Below are the code and all the weights of a small trained network. Each question names an input and a class and asks about switching units off, where a switched-off unit gives its printed mean instead of its output.

import numpy as np


def w(rows, s, z=0):
    codes = np.array(rows[::2]) - 128.0
    scale = np.full(codes.shape[1], s)
    scale[-1] = z or s
    return codes * scale


def f(y):
    return np.maximum(y, 0)


def log_softmax(a):
    a = a - a.max(-1, keepdims=True)
    return a - np.log(np.exp(a).sum(-1, keepdims=True))


def net(x, mask):
    res = np.array(x, float).reshape(1, 4) / 4 @ E
    y = f(res @ A[0][:, :-1].T + A[0][:, -1])
    res = res + np.where(mask, y, B[0][:, -1]) @ B[0][:, :-1]
    return log_softmax(res[-1] @ U[:, :-1].T + U[:, -1])


A, B = {}, {}
E = w([
[186,97,38],'x0',
[193,85,48],'x1',
[119,135,116],'x2',
[2,35,85],'x3',
],0.0092)
A[0] = w([
[2,71,158,86],'n1',
[177,244,178,237],'n2',
[90,94,74,2],'n3',
[175,165,211,10],'n4',
[176,172,87,127],'n5',
[212,151,65,69],'n6',
[112,137,225,185],'n7',
[46,127,172,93],'n8',
[94,92,102,75],'n9',
[77,35,64,190],'n10',
[87,10,101,201],'n11',
],0.012,0.0072)
B[0] = w([
[193,196,143,209],'n1',
[73,37,99,247],'n2',
[220,40,95,148],'n3',
[60,145,181,164],'n4',
[171,148,103,171],'n5',
[255,157,176,181],'n6',
[120,113,113,199],'n7',
[139,156,220,178],'n8',
[133,91,92,154],'n9',
[52,114,135,225],'n10',
[93,158,145,223],'n11',
],0.011,0.014)
U = w([
[68,120,215,96],'0',
[174,2,131,253],'1',
[239,241,255,24],'2',
],0.0096,0.0033)

Each question gives the input, the list of numbers given to net, and the class t.
The units are the neurons (one row each of A and B). Each row of codes is followed by its name. A weight is (code - 128) times the scale printed after its matrix; where a second scale follows, it is the last column's (A, B and U).
mask holds one flag per neuron, in row order. A switched-off neuron (its flag False) gives its mean, the last column of its row in B, instead of its output. The means were averaged over made-up inputs and are rounded, as every weight is.
A unit's drop is (log p(t) with every unit on - log p(t) with that unit switched off) / (log p(t) with every unit on - log p(t) with every unit switched off).
The circuit of an input: a set's keep is (log p(t) with only the set's units on - log p(t) with every unit switched off) / (log p(t) with every unit on - log p(t) with every unit switched off). Starting from all 11 units, units are removed one at a time, each time the one whose removal leaves the highest keep (on an exact tie, the one counted first), for as long as the keep stays at least 0.8.
units of the circuit, in order: the units of the circuit, biggest drop first
k most important neurons: the k neurons with the biggest drops, biggest first
drop of u: that unit's drop, to one decimal
input [8,-4,0,3], class 0: units of the circuit, in order => n2, n10
input [8,3,7,-5], class 2: units of the circuit, in order => n6
input [8,-5,3,6], class 0: 2 most important neurons => n11, n10
input [3,-7,-8,-2], class 1: units of the circuit, in order => n11, n2
input [-7,4,7,-2], class 1: 3 most important neurons => n11, n10, n8
input [0,-8,-5,8], class 2: 3 most important neurons => n1, n2, n8
input [-5,-5,7,1], class 2: 2 most important neurons => n1, n10
input [-3,6,-5,6], class 0: 3 most important neurons => n11, n10, n2
input [0,4,4,-7], class 1: 2 most important neurons => n2, n1
input [8,1,-8,-3], class 2: 2 most important neurons => n6, n2
input [6,8,1,-3], class 2: drop of n6 => 0.4
input [6,-2,5,4], class 0: drop of n10 => 0.6
input [-3,-6,0,-8], class 0: drop of n4 => 0.5
